Below is a small trained network, with its code and all its weights. Each question gives an input and a target symbol and asks what happens when units are switched off, that is, made to give their printed mean instead of their output.

import numpy as np


def w(rows, s, z=0):
    codes = np.array(rows[::2]) - 128.0
    scale = np.full(codes.shape[1], s)
    scale[-1] = z or s
    return codes * scale


def f(y):
    return y / 2 * (1 + np.tanh(0.7978845608 * (y + 0.044715 * y**3)))


def softmax(a):
    e = np.exp(a - a.max(-1, keepdims=True))
    return e / e.sum(-1, keepdims=True)


def log_softmax(a):
    a = a - a.max(-1, keepdims=True)
    return a - np.log(np.exp(a).sum(-1, keepdims=True))


def net(x, mask):
    ids = ['αβδεζηλμξπστφψω'.index(c) for c in x.split()]
    T = len(ids)
    res = E[ids] + P[:T]
    u = 0
    for l in range(3):
        q, k, v = (res @ M[l].T for M in (Q, K, V))
        z = softmax(np.where(np.tri(T) > 0, q @ k.T / 4**0.5, -1e9)) @ v
        res = res + np.where(mask[u], z, O[l][:, -1]) @ O[l][:, :-1]
        u += 1
        y = f(res @ A[l][:, :-1].T + A[l][:, -1])
        res = res + np.where(mask[u : u + 8], y, B[l][:, -1]) @ B[l][:, :-1]
        u += 8
    return log_softmax(res[-1] @ U[:, :-1].T + U[:, -1])


Q, K, V, O, A, B = {}, {}, {}, {}, {}, {}
E = w([
[112,124,149],'α',
[73,159,206],'β',
[115,124,148],'δ',
[136,73,240],'ε',
[115,125,147],'ζ',
[153,137,133],'η',
[250,168,73],'λ',
[146,182,43],'μ',
[146,154,63],'ξ',
[95,200,146],'π',
[196,103,118],'σ',
[115,210,78],'τ',
[98,64,101],'φ',
[158,143,135],'ψ',
[114,123,148],'ω',
],0.015)
P = w([
[124,5,79],'0',
[164,119,139],'1',
[169,114,134],'2',
[167,104,138],'3',
[169,102,140],'4',
[152,88,122],'5',
[153,83,116],'6',
[143,84,124],'7',
[149,73,118],'8',
[153,78,112],'9',
[155,75,104],'10',
[146,78,115],'11',
[149,79,118],'12',
],0.0026)
Q[0] = w([
[155,58,254],'L0H1',
[103,249,137],'L0H1',
[24,137,221],'L0H1',
[152,99,94],'L0H1',
],0.0074)
K[0] = w([
[118,11,92],'L0H1',
[190,156,136],'L0H1',
[197,86,77],'L0H1',
[104,137,146],'L0H1',
],0.011)
V[0] = w([
[52,138,130],'L0H1',
[255,108,111],'L0H1',
[142,43,16],'L0H1',
[75,85,150],'L0H1',
],0.0043)
O[0] = w([
[156,182,178,50],'L0H1',
[26,40,3,255],'L0H1',
[53,84,153,169],'L0H1',
[170,99,225,127],'L0H1',
],0.0048,0.00098)
A[0] = w([
[131,253,91,119],'L0N1',
[234,132,78,250],'L0N2',
[95,185,95,93],'L0N3',
[176,120,176,121],'L0N4',
[16,92,115,122],'L0N5',
[126,208,91,117],'L0N6',
[146,89,75,78],'L0N7',
[119,69,89,129],'L0N8',
],0.007,0.0021)
B[0] = w([
[2,134,65,137],'L0N1',
[208,152,14,253],'L0N2',
[47,186,107,114],'L0N3',
[157,118,121,151],'L0N4',
[44,149,232,155],'L0N5',
[27,188,66,125],'L0N6',
[144,107,101,139],'L0N7',
[178,65,154,153],'L0N8',
],0.0056,0.0032)
Q[1] = w([
[194,93,130],'L1H1',
[235,99,114],'L1H1',
[254,247,146],'L1H1',
[241,14,116],'L1H1',
],0.0062)
K[1] = w([
[209,60,121],'L1H1',
[177,7,73],'L1H1',
[134,129,77],'L1H1',
[176,2,147],'L1H1',
],0.0091)
V[1] = w([
[117,141,69],'L1H1',
[224,188,142],'L1H1',
[147,110,92],'L1H1',
[88,253,162],'L1H1',
],0.0073)
O[1] = w([
[160,187,105,150],'L1H1',
[131,245,244,165],'L1H1',
[213,174,152,177],'L1H1',
[1,153,97,4],'L1H1',
],0.0055,0.0036)
A[1] = w([
[112,10,115,181],'L1N1',
[147,138,56,131],'L1N2',
[106,153,188,171],'L1N3',
[131,179,124,187],'L1N4',
[161,126,93,2],'L1N5',
[69,114,114,53],'L1N6',
[138,155,148,166],'L1N7',
[80,163,150,150],'L1N8',
],0.014,0.0044)
B[1] = w([
[221,116,82,253],'L1N1',
[140,254,119,229],'L1N2',
[148,72,207,176],'L1N3',
[44,76,51,177],'L1N4',
[121,254,198,174],'L1N5',
[167,163,196,173],'L1N6',
[153,96,114,159],'L1N7',
[71,135,201,191],'L1N8',
],0.0072,0.0053)
Q[2] = w([
[87,175,89],'L2H1',
[101,159,201],'L2H1',
[146,100,48],'L2H1',
[139,101,3],'L2H1',
],0.017)
K[2] = w([
[40,239,130],'L2H1',
[3,89,159],'L2H1',
[223,186,112],'L2H1',
[198,198,106],'L2H1',
],0.012)
V[2] = w([
[199,165,99],'L2H1',
[151,67,176],'L2H1',
[146,254,156],'L2H1',
[151,105,191],'L2H1',
],0.0078)
O[2] = w([
[252,169,122,254],'L2H1',
[136,56,183,142],'L2H1',
[137,254,183,213],'L2H1',
[129,90,201,160],'L2H1',
],0.006,0.0074)
A[2] = w([
[153,234,21,104],'L2N1',
[156,1,81,54],'L2N2',
[114,140,143,173],'L2N3',
[143,68,224,174],'L2N4',
[211,93,81,178],'L2N5',
[63,45,12,253],'L2N6',
[36,105,159,236],'L2N7',
[211,86,185,251],'L2N8',
],0.0075,0.0051)
B[2] = w([
[129,6,125,235],'L2N1',
[187,181,244,159],'L2N2',
[126,122,94,137],'L2N3',
[209,117,66,191],'L2N4',
[43,166,141,216],'L2N5',
[21,113,254,137],'L2N6',
[136,76,126,168],'L2N7',
[65,207,114,248],'L2N8',
],0.0082,0.018)
U = w([
[116,108,140,78],'α',
[119,6,148,196],'β',
[120,112,134,96],'δ',
[224,82,193,3],'ε',
[112,126,146,140],'ζ',
[119,112,126,96],'η',
[215,84,89,46],'λ',
[144,77,56,115],'μ',
[159,74,81,124],'ξ',
[27,153,163,63],'π',
[119,254,102,221],'σ',
[51,120,76,165],'τ',
[80,146,216,24],'φ',
[118,109,120,111],'ψ',
[110,110,144,81],'ω',
],0.0073,0.0061)

Each question gives the input, a string of symbols that net reads in full, and the target symbol t.
The units are the heads (4 rows each of Q, K, V and O) and the neurons (one row each of A and B). Each row of codes is followed by its name. A weight is (code - 128) times the scale printed after its matrix; where a second scale follows, it is the last column's (O, A, B and U).
mask holds one flag per unit, layer by layer, with each layer's heads first. A switched-off unit (its flag False) gives its mean, the last column of its rows in O or B, instead of its output. The means were averaged over made-up inputs and are rounded, as every weight is.
A unit's drop is (log p(t) with every unit on - log p(t) with that unit switched off) / (log p(t) with every unit on - log p(t) with every unit switched off).
The circuit of an input: a set's keep is (log p(t) with only the set's units on - log p(t) with every unit switched off) / (log p(t) with every unit on - log p(t) with every unit switched off). Starting from the 12 units with the biggest drops (on a tie, the unit counted first), units are removed one at a time, each time the one whose removal leaves the highest keep (on an exact tie, the one counted first), for as long as the keep stays at least 0.8.
circuit, biggest first: the units of the circuit, biggest drop first
unit that matters most: the unit with the biggest drop
k most important neurons: the k neurons with the biggest drops, biggest first
k most important neurons of layer l: the k neurons of layer l with the biggest drops, biggest first
input β τ σ ψ β φ β μ σ τ σ ζ ζ, target β: circuit, biggest first : L2H1, L0N2, L1N2, L2N8
input β φ φ λ, target λ: circuit, biggest first : L2N1, L2H1, L0N2
input σ β σ β ζ σ δ, target σ: circuit, biggest first : L2N1
input β ξ β σ ω ε δ, target β: circuit, biggest first : L2H1, L0N2, L1N2
input β φ σ β ω, target β: circuit, biggest first : L2H1, L0N2, L1H1, L2N8
input σ λ σ σ ζ σ, target σ: 2 most important neurons of layer 2 : L2N8, L2N5
input β σ ψ σ σ α β β λ, target λ: circuit, biggest first : L2N1, L0N2, L2H1
input β τ ξ τ σ φ ζ α, target β: circuit, biggest first : L2H1, L0N2, L1N2, L2N8
input σ μ σ ε σ ζ, target σ: 2 most important neurons of layer 2 : L2N1, L2N7
input σ β ζ τ β σ β λ ξ σ π, target π: 2 most important neurons of layer 0 : L0N2, L0N1
input β σ λ π σ ω τ σ ψ δ, target β: 3 most important neurons of layer 2 : L2N8, L2N5, L2N7
input μ β φ, target φ: 4 most important neurons : L1N1, L1N4, L2N6, L2N2
input α β β φ, target φ: 2 most important neurons : L2N6, L2N2
input σ τ ω σ δ φ ω, target σ: unit that matters most : L1H1
input β σ ε φ φ τ ψ σ ζ β φ ζ π, target π: 2 most important neurons : L0N1, L1N8
input φ φ μ β α, target φ: 2 most important neurons : L2N6, L2N2
input τ β ε, target ε: 4 most important neurons : L2N2, L2N4, L1N3, L1N2
input β σ β ε ψ τ β α, target β: 3 most important neurons : L0N2, L1N2, L1N1
input σ σ σ φ σ ω, target σ: 3 most important neurons of layer 2 : L2N1, L2N8, L2N7
input β τ σ β β ζ, target β: unit that matters most : L0H1
